Below are the code and all the weights of a small trained network. Each question names an input and a class and asks about switching units off, where a switched-off unit gives its printed mean instead of its output.

import numpy as np


def w(rows, s, z=0):
    codes = np.array(rows[::2]) - 128.0
    scale = np.full(codes.shape[1], s)
    scale[-1] = z or s
    return codes * scale


def f(y):
    return np.maximum(y, 0)


def log_softmax(a):
    a = a - a.max(-1, keepdims=True)
    return a - np.log(np.exp(a).sum(-1, keepdims=True))


def net(x, mask):
    res = np.array(x, float).reshape(1, 5) / 4 @ E
    y = f(res @ A[0][:, :-1].T + A[0][:, -1])
    res = res + np.where(mask, y, B[0][:, -1]) @ B[0][:, :-1]
    return log_softmax(res[-1] @ U[:, :-1].T + U[:, -1])


A, B = {}, {}
E = w([
[130,130,127],'x0',
[134,129,127],'x1',
[254,206,170],'x2',
[62,118,223],'x3',
[75,168,122],'x4',
],0.0098)
A[0] = w([
[132,151,74,105],'neuron 0',
[96,126,72,168],'neuron 1',
[103,180,116,98],'neuron 2',
[131,119,134,3],'neuron 3',
[138,140,89,34],'neuron 4',
[164,122,141,48],'neuron 5',
[120,78,111,70],'neuron 6',
[181,160,138,206],'neuron 7',
[84,156,107,224],'neuron 8',
[146,149,148,246],'neuron 9',
[142,95,163,179],'neuron 10',
[177,105,157,3],'neuron 11',
[173,117,164,205],'neuron 12',
[88,202,113,180],'neuron 13',
[129,146,94,69],'neuron 14',
[148,96,154,87],'neuron 15',
[102,116,152,153],'neuron 16',
[127,161,79,94],'neuron 17',
[168,135,149,78],'neuron 18',
[93,198,112,86],'neuron 19',
[186,113,182,66],'neuron 20',
[166,168,148,29],'neuron 21',
[103,172,124,123],'neuron 22',
[149,148,156,67],'neuron 23',
[185,194,188,30],'neuron 24',
[153,138,60,94],'neuron 25',
[113,178,123,86],'neuron 26',
[130,186,5,60],'neuron 27',
[143,86,172,106],'neuron 28',
[184,190,144,51],'neuron 29',
[120,133,164,82],'neuron 30',
[106,161,94,226],'neuron 31',
[96,72,102,52],'neuron 32',
[168,157,127,164],'neuron 33',
[159,140,30,73],'neuron 34',
[126,86,125,55],'neuron 35',
[109,115,143,22],'neuron 36',
[89,139,203,128],'neuron 37',
[120,98,127,241],'neuron 38',
[114,121,114,88],'neuron 39',
],0.017,0.0049)
B[0] = w([
[184,219,218,169],'neuron 0',
[119,171,62,210],'neuron 1',
[224,29,23,155],'neuron 2',
[183,94,161,128],'neuron 3',
[103,207,128,145],'neuron 4',
[138,86,138,157],'neuron 5',
[99,187,58,175],'neuron 6',
[91,108,50,245],'neuron 7',
[134,107,104,220],'neuron 8',
[127,83,68,216],'neuron 9',
[220,110,145,190],'neuron 10',
[153,96,109,162],'neuron 11',
[127,93,93,222],'neuron 12',
[216,38,95,197],'neuron 13',
[108,148,192,144],'neuron 14',
[189,65,161,151],'neuron 15',
[173,139,149,203],'neuron 16',
[129,158,192,163],'neuron 17',
[138,133,145,179],'neuron 18',
[205,1,95,165],'neuron 19',
[121,156,74,204],'neuron 20',
[83,201,89,187],'neuron 21',
[217,45,126,160],'neuron 22',
[103,180,154,166],'neuron 23',
[74,212,75,247],'neuron 24',
[178,146,221,188],'neuron 25',
[95,81,22,149],'neuron 26',
[142,205,224,216],'neuron 27',
[213,124,159,176],'neuron 28',
[86,174,114,229],'neuron 29',
[112,198,242,164],'neuron 30',
[187,69,66,192],'neuron 31',
[56,217,76,214],'neuron 32',
[110,144,66,211],'neuron 33',
[179,173,218,210],'neuron 34',
[143,142,73,154],'neuron 35',
[67,189,148,149],'neuron 36',
[188,193,222,254],'neuron 37',
[179,108,92,212],'neuron 38',
[71,167,110,149],'neuron 39',
],0.0056,0.0084)
U = w([
[142,51,81,254],'0',
[5,130,67,44],'1',
[124,110,212,13],'2',
],0.011,0.0051)

Each question gives the input, the list of numbers given to net, and the class t.
The units are the neurons (one row each of A and B). Each row of codes is followed by its name. A weight is (code - 128) times the scale printed after its matrix; where a second scale follows, it is the last column's (A, B and U).
mask holds one flag per neuron, in row order. A switched-off neuron (its flag False) gives its mean, the last column of its row in B, instead of its output. The means were averaged over made-up inputs and are rounded, as every weight is.
A unit's drop is (log p(t) with every unit on - log p(t) with that unit switched off) / (log p(t) with every unit on - log p(t) with every unit switched off).
The circuit of an input: a set's keep is (log p(t) with only the set's units on - log p(t) with every unit switched off) / (log p(t) with every unit on - log p(t) with every unit switched off). Starting from the 12 units with the biggest drops (on a tie, the unit counted first), units are removed one at a time, each time the one whose removal leaves the highest keep (on an exact tie, the one counted first), for as long as the keep stays at least 0.8.
circuit, biggest first: the units of the circuit, biggest drop first
k most important neurons: the k neurons with the biggest drops, biggest first
drop of u: that unit's drop, to one decimal
input [-3,6,-4,7,0], class 2: circuit, biggest first : [neuron 37; neuron 7]
input [1,-1,1,8,8], class 0: circuit, biggest first : [neuron 13]
input [4,4,8,-7,7], class 1: 2 most important neurons : [neuron 24; neuron 7]
input [-3,0,7,-1,5], class 1: circuit, biggest first : [neuron 24; neuron 29]
input [-1,-3,4,-8,5], class 2: 2 most important neurons : [neuron 27; neuron 34]
input [-2,8,-1,7,8], class 0: circuit, biggest first : [neuron 13; neuron 19]
input [-4,6,-5,6,5], class 2: 2 most important neurons : [neuron 37; neuron 7]
input [-4,-4,8,-2,5], class 1: 3 most important neurons : [neuron 24; neuron 29; neuron 21]
input [-2,2,5,-3,-4], class 1: drop of neuron 24 : 0.2
input [2,-8,6,-5,-5], class 1: drop of neuron 24 : 0.2
input [-7,0,-5,-8,-6], class 2: drop of neuron 6 : 0.0
input [1,-7,5,3,-3], class 1: drop of neuron 29 : 0.1
